Each row is followed by its class.
-130 143 166 41 47 236 -328 -222 -186 -60 160 7 -200 -278 202 103 -276
 145 -278 358 144 48 -10 -12 235 -346 89 -30 261 36 -153 -520 -131 4
 -223 -> E
-51 180 201 93 4 292 -448 -372 -402 31 76 79 -261 -426 258 142 -152 172
 -250 357 197 75 -9 -69 156 -338 86 -35 147 -39 -184 -173 -126 67 -166 -> K
-150 -11 -108 -117 -131 201 44 -364 -554 208 192 16 -42 13 -32 -142 42
 -388 -213 50 68 -349 137 -173 314 228 -119 -352 215 -231 59 84 15 1 366 -> U
-124 -51 66 115 246 118 -130 -457 -124 -405 45 25 247 143 389 1 128 -1
 -274 54 117 125 -212 -210 -230 -609 276 -10 196 -242 230 219 146 3 97 -> K
-299 -369 -78 -156 -102 248 268 -236 -505 193 312 -143 -227 66 45 -276
 -65 -329 -325 32 20 -358 157 -120 241 281 -146 -205 216 -450 197 -282
 85 52 171 -> K
-85 129 168 13 148 314 -281 -192 -213 -47 92 7 -276 -294 117 11 -282 89
 -370 318 132 58 -20 35 249 -467 139 16 216 44 -107 -479 -141 41 -242 -> Y
-268 -115 -3 -194 -213 153 -8 -429 -462 256 298 60 -55 55 49 -143 -42
 -308 -240 72 86 -348 142 -116 327 209 -157 -361 183 -283 62 0 -72 112
 288 -> X
173 -9 124 186 409 20 -203 -179 -218 -42 427 73 203 -305 -27 -56 -442 15
 -17 241 195 107 188 -1 124 -6 -389 96 331 -290 312 -25 17 266 -211 -> J
228 159 268 249 300 84 -304 -300 -107 -48 431 63 275 -442 208 5 -378 66
 -36 167 297 119 235 43 50 -7 -439 132 449 -308 260 -17 -39 214 -158 -> X
279 -20 230 213 419 67 -157 -186 -162 -88 272 -46 180 -302 83 -41 -411
 105 -117 105 262 113 256 56 96 -60 -409 150 328 -317 376 -63 3 167 -249 -> Y
-83 -115 -52 185 266 69 14 -341 6 -508 -2 138 131 215 301 -31 -20 42
 -226 -24 105 79 -251 -142 -245 -888 312 89 224 -227 226 191 171 96 -36 -> R
-66 -69 147 70 195 92 -95 -448 -71 -471 -18 125 206 178 400 20 42 -22
 -201 -4 173 90 -161 -201 -129 -750 225 68 237 -202 227 280 123 24 109 -> F
-311 -281 34 -142 -152 206 99 -349 -456 255 257 -71 -175 51 161 -269 -3
 -320 -308 98 47 -307 125 -96 272 211 -184 -245 239 -405 172 -101 58 37
 243 -> K
255 91 196 217 433 63 -292 -189 -313 -34 366 22 251 -288 15 -3 -391 -85
 -127 206 304 60 191 -60 3 24 -414 127 392 -287 349 -37 64 181 -196 -> B
199 -98 191 251 418 129 -110 -165 -9 -158 240 -62 229 -234 73 -31 -429
 68 -162 168 252 115 225 95 91 -150 -420 192 355 -305 402 -220 -46 138
 -275 -> Y
185 -104 182 244 397 122 -164 -220 -128 -95 270 -87 229 -320 60 21 -436
 10 -161 272 251 90 185 39 104 -100 -413 137 366 -327 372 -156 -10 124
 -247 -> Y
-242 -171 -48 -94 -93 123 24 -279 -456 243 295 -25 -96 41 -7 -199 -73
 -302 -218 62 99 -336 158 -118 198 204 -154 -263 165 -319 129 -109 45 59
 108 -> X
-281 -267 -109 -188 -126 173 132 -302 -391 206 286 -66 -81 135 -40 -227
 -14 -364 -336 110 18 -379 128 -102 278 243 -109 -270 183 -337 140 -108
 26 39 220 -> R
-58 56 -197 131 324 125 25 -440 -4 -502 17 64 155 122 391 -133 83 59
 -196 47 77 100 -240 -214 -311 -750 301 80 153 -165 90 107 184 130 33 -> B
-265 -355 10 -120 -108 236 234 -200 -379 206 370 -213 -105 76 143 -291 2
 -259 -361 63 -6 -363 204 -144 130 210 -126 -181 228 -509 166 -266 84 32
 208 -> B
-96 225 73 9 139 260 -289 -264 -203 -39 195 20 -262 -312 167 70 -245 155
 -264 334 120 -22 -10 47 245 -305 84 -21 252 71 -193 -423 -137 100 -208 -> B
239 -48 194 264 401 88 -92 -184 20 -175 188 -39 252 -253 103 -62 -447 83
 -130 139 271 112 176 95 5 -161 -419 155 348 -253 377 -249 -66 152 -283 -> E
-52 179 121 15 22 336 -306 -243 -119 58 -4 42 -292 -300 253 56 -203 219
 -283 363 170 65 48 41 217 -521 62 24 183 12 -194 -342 -202 61 -110 -> Y
183 -6 248 241 354 154 -141 -258 -109 -101 261 -44 218 -283 108 -28 -412
 17 -73 167 258 71 213 105 83 -88 -419 132 364 -260 327 -163 -34 80 -166 -> U
-129 -134 130 93 240 100 -172 -404 -58 -448 128 14 212 209 317 30 38 111
 -234 35 47 139 -147 -165 -82 -622 326 -21 251 -255 287 177 130 27 47 -> J
-54 240 159 30 35 305 -394 -316 -279 24 49 77 -319 -366 284 81 -269 79
 -304 422 168 46 -52 54 292 -434 104 -48 269 7 -148 -257 -219 52 -101 -> E
263 66 202 170 378 93 -181 -289 -168 -168 289 62 184 -247 111 -15 -406
 19 -77 119 275 47 245 9 13 -62 -431 96 343 -250 304 -68 -34 161 -146 -> B
-52 200 96 72 33 276 -384 -339 -243 -1 67 103 -262 -398 178 35 -183 115
 -323 342 176 42 -44 8 126 -346 101 -1 83 25 -206 -205 -143 98 -213 -> R
221 62 250 202 272 136 -252 -340 -135 -142 253 112 214 -276 85 12 -384
 -115 -118 243 267 80 155 57 90 -62 -435 116 366 -329 378 -25 -75 127
 -67 -> R
247 158 208 201 384 95 -153 -314 -67 -157 247 49 312 -300 123 61 -362 64
 -2 242 304 61 213 13 35 -7 -457 106 296 -263 293 -39 -66 92 -145 -> Y
-103 -128 43 187 163 129 4 -330 -67 -557 93 62 172 214 360 -42 66 53
 -222 14 116 59 -203 -264 -296 -744 310 90 167 -271 225 4 242 79 -15 -> P
-235 -243 -60 -160 -137 172 48 -354 -358 179 217 -58 -56 107 22 -185 31
 -205 -317 89 -1 -324 233 -118 373 155 -171 -254 169 -337 148 -88 -16 45
 255 -> U
217 183 237 225 365 21 -235 -363 -150 -134 442 154 238 -419 129 -46 -389
 54 22 253 245 122 154 71 133 16 -458 85 342 -311 263 72 -23 248 -145 -> J
-87 106 217 -17 -15 258 -424 -396 -283 -4 125 101 -196 -296 312 128 -186
 116 -275 330 158 66 47 -91 273 -342 44 -34 204 25 -189 -196 -139 110
 -65 -> F
262 116 207 166 398 3 -291 -280 -213 -31 298 86 215 -297 100 30 -412 103
 -32 175 229 96 213 25 126 -24 -452 36 375 -281 397 75 -44 215 -133 -> P
233 -110 131 186 369 131 -137 -222 -188 -102 336 0 194 -248 46 -103 -436
 20 -182 150 219 116 244 4 107 -124 -417 161 367 -274 313 -231 26 234
 -216 -> U
-72 -126 63 148 190 73 -85 -342 -50 -522 -90 92 143 227 372 -8 22 108
 -144 -35 133 34 -115 -170 -173 -807 284 36 203 -290 252 262 133 45 89 -> J
-48 -14 -112 183 320 173 9 -390 -145 -495 20 -17 183 131 393 -126 72 -24
 -243 16 95 124 -216 -272 -254 -760 342 10 192 -107 109 42 251 58 51 -> U
-311 -202 -72 -192 -220 184 41 -345 -379 247 314 18 -54 89 11 -168 -58
 -376 -249 140 25 -345 158 -60 343 200 -160 -261 205 -353 78 -86 -96 94
 305 -> X
-88 113 167 37 -27 287 -353 -259 -199 -50 91 54 -291 -348 244 70 -217
 177 -342 376 168 4 25 -45 198 -459 121 53 202 -54 -163 -366 -136 90
 -189 -> E
191 -20 172 204 368 153 -201 -278 -93 -45 293 -32 278 -317 121 -23 -380
 72 -151 228 229 134 247 -39 54 -18 -435 121 356 -332 341 -143 -37 146
 -179 -> Y
-158 227 145 5 51 300 -368 -270 -304 -58 181 92 -229 -336 254 83 -220 48
 -219 452 134 68 -84 -5 248 -355 181 -55 184 -3 -200 -226 -178 40 -65 -> J
-248 -344 -44 -182 -192 263 237 -227 -439 217 369 -118 -172 97 17 -325
 -63 -327 -328 38 -14 -366 212 -78 262 290 -136 -172 189 -462 161 -289
 60 44 251 -> U
-125 -140 169 139 77 37 -152 -384 19 -518 12 171 178 248 415 -40 -25 73
 -180 -85 125 78 -42 -196 -119 -837 218 71 280 -295 258 198 95 30 114 -> E
-53 -78 -81 184 310 71 -26 -293 -58 -527 -3 68 149 199 324 -44 44 17
 -266 -9 116 46 -181 -175 -250 -789 334 86 234 -280 259 199 184 10 -48 -> R
-86 -119 109 103 165 109 -76 -382 -57 -584 -23 109 179 283 391 -16 80 74
 -197 -39 115 60 -128 -232 -134 -805 323 10 221 -283 273 220 132 46 130 -> J
-115 -328 -150 139 373 34 32 -235 -44 -467 -18 2 126 304 197 -67 -21 63
 -262 -21 50 75 -183 -181 -189 -899 375 109 153 -192 283 66 198 115 -162 -> F
-94 149 183 -29 37 285 -300 -352 -302 -20 129 146 -296 -395 326 21 -315
 84 -140 338 114 101 -72 57 193 -306 86 -2 161 21 -193 -169 -212 119 -94 -> K
-104 292 240 1 71 266 -402 -461 -323 -16 129 153 -269 -369 334 134 -303
 55 -242 366 202 32 -74 -5 201 -318 40 -121 190 95 -211 -145 -159 69 -60 -> R
-288 -254 -91 -79 -121 192 110 -242 -406 134 294 -23 -121 119 -45 -226
 -39 -353 -279 92 52 -370 226 -85 282 169 -163 -283 182 -380 120 -145 -5
 -2 213 -> J
-191 -115 76 -129 -123 186 84 -433 -464 208 374 -70 -90 27 179 -226 -21
 -200 -214 44 59 -387 225 -143 93 385 -203 -259 132 -475 121 -98 54 67
 305 -> B
-199 -154 62 -119 -184 184 95 -463 -468 207 262 -25 -124 11 145 -180 -8
 -257 -233 81 56 -410 171 -157 148 298 -177 -313 95 -438 120 3 32 74 337 -> R
277 79 251 175 339 56 -273 -197 -183 -34 317 82 186 -310 82 7 -431 6
 -120 220 261 113 182 -37 73 -50 -403 113 410 -277 373 -62 -9 212 -154 -> E
-70 204 59 -12 24 345 -412 -284 -319 -13 107 128 -220 -325 195 38 -246
 37 -235 428 175 37 -41 20 248 -399 183 29 178 55 -186 -173 -197 68 -101 -> U
-110 -53 -95 139 206 84 -31 -374 32 -533 58 69 138 173 327 -78 35 42
 -256 77 48 109 -244 -168 -154 -775 342 85 180 -200 166 1 151 132 29 -> E
266 214 259 288 325 75 -228 -363 -81 -75 333 124 208 -409 229 -64 -387
 121 59 145 306 124 177 95 -32 -3 -511 190 368 -327 270 30 -12 194 -185 -> B
-128 221 92 -6 63 293 -308 -278 -198 -19 101 48 -252 -276 133 72 -218 41
 -288 377 125 40 -95 82 304 -321 69 -21 211 128 -202 -414 -189 58 -176 -> B
275 270 242 277 362 48 -325 -386 -78 -88 359 111 273 -477 297 -62 -403
 138 113 123 343 161 238 105 31 -27 -458 137 447 -266 259 125 -54 170
 -213 -> X
-255 -216 -10 -163 -166 206 224 -278 -465 172 362 -13 -115 92 101 -286
 -40 -359 -283 40 -3 -372 161 -94 242 350 -178 -279 158 -442 164 -125
 -28 44 273 -> P
-138 151 123 -70 -53 291 -390 -328 -321 -23 219 149 -225 -268 243 106
 -248 38 -200 401 109 30 35 -64 320 -293 100 -56 180 79 -246 -206 -170
 68 2 -> U
294 130 173 234 345 123 -213 -354 -55 -59 215 30 263 -362 94 -12 -350 81
 -43 232 260 128 170 73 7 -103 -463 105 280 -212 275 -71 -41 183 -81 -> U
199 24 141 186 387 102 -259 -224 -185 -32 385 11 192 -314 67 -85 -406 59
 -116 252 253 117 237 26 122 -43 -398 53 386 -269 291 -138 -15 212 -202 -> J
158 -206 195 163 406 64 -133 -118 -192 -74 374 -40 134 -250 19 -65 -448
 22 -105 36 218 151 262 3 70 -3 -398 180 404 -245 374 -131 81 175 -320 -> K
-174 -67 -35 180 284 118 -32 -357 -46 -481 125 -45 196 138 404 -50 73 3
 -298 -6 123 125 -211 -221 -233 -790 328 70 276 -215 153 -12 246 61 -28 -> X
243 -139 264 213 365 136 -132 -201 -241 -100 392 -31 127 -281 33 -100
 -454 -86 -175 74 229 47 248 -44 -36 76 -385 117 385 -327 403 -184 97
 148 -273 -> R
-61 271 101 -14 84 289 -339 -272 -291 -68 65 118 -247 -314 229 104 -267
 140 -309 350 199 -11 -21 -11 258 -426 68 -53 274 35 -144 -363 -185 72
 -149 -> P
-79 341 113 39 33 289 -438 -383 -258 30 145 182 -194 -391 270 106 -242
 162 -192 451 206 79 -74 23 255 -371 103 -21 194 6 -202 -133 -211 95
 -116 -> Y
-247 -232 -22 -121 -142 214 165 -231 -439 261 331 -93 -124 4 122 -294
 -23 -330 -343 126 9 -309 141 -84 260 235 -127 -188 236 -530 149 -112 34
 0 235 -> Y
229 -66 230 191 336 91 -209 -278 -58 -114 293 -22 245 -303 120 -11 -415
 119 -85 191 218 86 223 98 49 -80 -418 177 340 -366 367 -64 -86 202 -170 -> B
-214 -152 3 -73 -196 178 53 -339 -478 139 248 -10 -150 4 149 -193 -6
 -260 -260 177 77 -403 154 -83 213 199 -160 -285 166 -586 169 -66 12 8
 332 -> J
-14 181 207 35 -56 334 -428 -315 -214 6 124 93 -270 -373 254 96 -158 238
 -342 342 183 35 52 15 169 -396 82 46 203 -82 -146 -243 -168 112 -140 -> P
269 7 196 218 380 78 -138 -282 -94 -57 230 -19 246 -333 111 -48 -391 120
 -59 174 228 116 182 39 -16 -85 -463 142 281 -298 342 -111 23 185 -154 -> U
-58 -127 -84 167 307 140 -3 -346 2 -576 -48 49 146 189 369 -117 8 20
 -290 -26 86 105 -193 -211 -282 -853 348 83 185 -180 208 67 162 89 -24 -> R
-79 -148 -100 153 228 171 67 -371 -57 -526 -21 0 156 207 350 -49 112 -22
 -342 26 27 65 -262 -255 -225 -730 372 48 189 -256 203 54 186 103 40 -> R
279 101 283 217 314 64 -282 -341 -41 -46 321 60 230 -386 174 -29 -377
 210 1 155 248 151 245 95 71 -55 -462 203 354 -277 296 36 7 230 -143 -> U
